Here is a tiny trained network, its code and every weight. The questions are about switching its units off for an input and a class, where a switched-off unit gives its printed mean instead of its output.

import numpy as np


def w(rows, s, z=0):
    codes = np.array(rows[::2]) - 128.0
    scale = np.full(codes.shape[1], s)
    scale[-1] = z or s
    return codes * scale


def f(y):
    return y / 2 * (1 + np.tanh(0.7978845608 * (y + 0.044715 * y**3)))


def log_softmax(a):
    a = a - a.max(-1, keepdims=True)
    return a - np.log(np.exp(a).sum(-1, keepdims=True))


def net(x, mask):
    res = np.array(x, float).reshape(1, 5) / 4 @ E
    y = f(res @ A[0][:, :-1].T + A[0][:, -1])
    res = res + np.where(mask, y, B[0][:, -1]) @ B[0][:, :-1]
    return log_softmax(res[-1] @ U[:, :-1].T + U[:, -1])


A, B = {}, {}
E = w([
[18,128,103,77,84,173,45,220,173],'x0',
[201,195,60,217,21,89,39,138,115],'x1',
[101,69,1,219,153,239,147,68,162],'x2',
[135,205,239,177,196,174,27,84,232],'x3',
[147,196,193,163,103,248,202,200,61],'x4',
],0.0056)
A[0] = w([
[198,107,160,195,177,78,152,62,93,35],'N1',
[124,161,192,70,135,58,155,163,121,68],'N2',
[65,59,144,53,243,131,184,161,103,77],'N3',
[137,66,57,67,98,110,204,166,78,65],'N4',
[64,97,150,88,211,131,187,130,117,76],'N5',
[120,80,65,174,155,204,128,92,129,52],'N6',
[105,74,62,207,157,176,136,91,159,90],'N7',
[90,120,150,65,202,155,170,112,119,83],'N8',
[103,153,200,160,163,162,56,101,193,50],'N9',
[162,170,98,183,35,107,65,118,108,104],'N10',
[68,109,112,108,103,161,61,212,158,67],'N11',
[120,98,43,167,133,221,139,101,148,89],'N12',
[66,121,120,105,103,157,70,172,135,43],'N13',
[84,80,50,87,73,69,179,131,44,59],'N14',
[110,179,203,181,225,123,82,97,190,56],'N15',
[102,87,81,120,91,89,180,159,65,38],'N16',
[144,158,196,93,131,40,116,174,120,62],'N17',
[122,50,104,126,159,16,75,40,180,88],'N18',
[118,82,77,99,157,45,67,96,186,82],'N19',
[102,73,193,89,215,162,174,124,179,86],'N20',
[70,83,170,98,197,136,147,106,88,1],'N21',
[83,57,173,84,194,153,151,119,98,103],'N22',
[184,168,82,179,69,97,62,135,115,91],'N23',
[158,170,171,145,205,155,30,58,196,46],'N24',
[147,148,161,159,127,220,179,204,88,67],'N25',
[64,111,110,66,74,182,60,196,157,97],'N26',
[124,38,86,105,76,82,178,155,71,98],'N27',
[94,94,77,206,139,205,156,89,140,114],'N28',
[152,177,184,172,102,219,176,156,78,46],'N29',
[40,112,139,121,88,157,65,194,173,98],'N30',
[146,153,181,54,101,67,110,157,72,94],'N31',
[149,143,193,82,94,74,118,167,122,84],'N32',
[212,131,153,175,157,101,189,76,108,72],'N33',
[152,206,134,158,98,209,167,177,79,51],'N34',
[120,68,83,98,136,42,79,70,166,64],'N35',
[181,153,153,159,153,93,215,42,116,71],'N36',
[212,107,161,175,159,111,179,57,103,107],'N37',
[181,178,184,49,117,71,115,170,108,74],'N38',
[190,175,81,208,87,87,43,188,75,88],'N39',
[133,162,89,194,44,103,75,112,75,31],'N40',
[2,178,104,87,71,176,109,192,177,107],'N41',
[169,148,151,163,149,88,179,43,95,25],'N42',
],0.0067,0.0033)
B[0] = w([
[121,89,103,158,158,63,212,199,162,184],'N1',
[76,133,73,151,189,115,58,70,78,195],'N2',
[93,87,132,212,65,152,99,60,206,255],'N3',
[204,234,143,204,129,207,135,172,138,232],'N4',
[99,102,120,199,59,151,87,61,202,211],'N5',
[62,183,67,102,214,81,64,94,69,195],'N6',
[77,160,72,67,205,86,48,76,43,220],'N7',
[103,86,121,188,68,150,109,61,167,197],'N8',
[212,239,125,185,132,194,162,193,113,198],'N9',
[76,67,130,206,56,154,108,40,197,196],'N10',
[146,87,90,134,177,38,195,184,190,176],'N11',
[60,184,66,70,229,83,51,76,49,215],'N12',
[139,97,85,148,150,65,165,183,152,149],'N13',
[219,253,132,195,140,212,131,198,143,234],'N14',
[213,247,141,202,140,217,132,156,143,217],'N15',
[190,221,130,222,153,231,130,205,128,186],'N16',
[70,166,62,125,214,115,49,95,72,195],'N17',
[36,66,249,42,83,191,157,209,44,234],'N18',
[67,70,233,66,98,176,163,223,51,207],'N19',
[114,96,114,201,54,162,91,72,207,230],'N20',
[72,89,110,236,101,146,91,112,191,164],'N21',
[105,107,113,196,48,153,108,45,197,213],'N22',
[68,68,143,203,64,174,91,66,214,190],'N23',
[222,240,142,167,139,222,154,216,122,221],'N24',
[28,64,233,62,86,154,129,173,45,206],'N25',
[188,94,74,137,150,43,218,170,172,199],'N26',
[213,238,140,175,125,208,146,159,119,228],'N27',
[113,152,102,76,206,84,49,77,45,224],'N28',
[58,50,223,49,116,153,141,237,57,211],'N29',
[196,95,89,132,162,41,201,170,144,190],'N30',
[75,178,70,104,213,106,45,58,74,211],'N31',
[85,157,66,115,214,113,101,69,75,187],'N32',
[153,69,76,129,157,68,179,187,174,201],'N33',
[57,56,231,106,89,155,133,184,68,194],'N34',
[32,89,250,88,115,192,148,238,53,202],'N35',
[131,83,82,138,150,34,187,180,187,207],'N36',
[178,82,76,115,148,34,196,185,179,218],'N37',
[66,156,63,135,221,80,60,62,55,211],'N38',
[70,66,115,233,52,162,98,27,193,209],'N39',
[95,95,148,220,105,162,84,75,195,168],'N40',
[174,78,68,114,144,36,200,180,171,210],'N41',
[119,78,98,172,165,60,183,201,169,171],'N42',
],0.006,0.0048)
U = w([
[213,247,132,179,123,212,129,171,124,113],'0',
[93,77,119,194,47,152,95,39,190,118],'1',
[86,167,75,107,211,86,58,75,50,113],'2',
[69,63,224,79,88,163,144,205,57,109],'3',
[173,85,79,143,145,19,202,182,171,119],'4',
[207,141,134,32,68,127,133,58,124,254],'5',
],0.012,0.017)

Each question gives the input, the list of numbers given to net, and the class t.
The units are the neurons (one row each of A and B). Each row of codes is followed by its name. A weight is (code - 128) times the scale printed after its matrix; where a second scale follows, it is the last column's (A, B and U).
mask holds one flag per neuron, in row order. A switched-off neuron (its flag False) gives its mean, the last column of its row in B, instead of its output. The means were averaged over made-up inputs and are rounded, as every weight is.
A unit's drop is (log p(t) with every unit on - log p(t) with that unit switched off) / (log p(t) with every unit on - log p(t) with every unit switched off).
The circuit of an input: a set's keep is (log p(t) with only the set's units on - log p(t) with every unit switched off) / (log p(t) with every unit on - log p(t) with every unit switched off). Starting from the 12 units with the biggest drops (on a tie, the unit counted first), units are removed one at a time, each time the one whose removal leaves the highest keep (on an exact tie, the one counted first), for as long as the keep stays at least 0.8.
units of the circuit, in order: the units of the circuit, biggest drop first
unit that matters most: the unit with the biggest drop
top k neurons: the k neurons with the biggest drops, biggest first
drop when u is switched off: that unit's drop, to one decimal
input [8,8,0,-5,6], class 1: unit that matters most -> N39
input [2,8,-7,6,1], class 1: top 3 neurons -> [N39, N10, N23]
input [7,7,3,4,-8], class 3: units of the circuit, in order -> [N19, N18]
input [-5,6,5,4,7], class 3: units of the circuit, in order -> [N29, N34]
input [4,4,7,-2,7], class 2: top 3 neurons -> [N12, N28, N6]
input [-6,-3,8,7,-2], class 2: top 4 neurons -> [N7, N28, N12, N6]
input [4,5,6,3,-8], class 3: units of the circuit, in order -> [N18, N19]
input [6,1,3,6,-1], class 0: top 2 neurons -> [N24, N9]
input [-6,6,-8,6,-5], class 2: top 2 neurons -> [N38, N17]
input [8,-6,-1,-6,-3], class 4: top 2 neurons -> [N41, N26]
input [3,8,-8,5,2], class 1: top 4 neurons -> [N39, N10, N23, N40]
input [3,7,8,6,-5], class 2: top 4 neurons -> [N7, N12, N28, N6]
input [-3,8,6,-3,8], class 1: top 4 neurons -> [N39, N10, N40, N23]
input [0,8,-7,4,5], class 1: units of the circuit, in order -> [N39]
input [7,2,4,-7,5], class 0: top 4 neurons -> [N14, N4, N16, N27]
input [-8,3,-4,-8,-7], class 0: top 3 neurons -> [N14, N27, N4]
input [-1,-5,3,6,-1], class 0: top 2 neurons -> [N24, N15]
input [-6,1,-6,4,-7], class 3: drop when N19 is switched off -> 0.3
input [1,-4,-6,-4,-8], class 3: drop when N18 is switched off -> 0.7
input [-3,-6,5,8,-8], class 0: units of the circuit, in order -> [N24]
input [-5,-5,7,6,2], class 2: drop when N7 is switched off -> 0.8
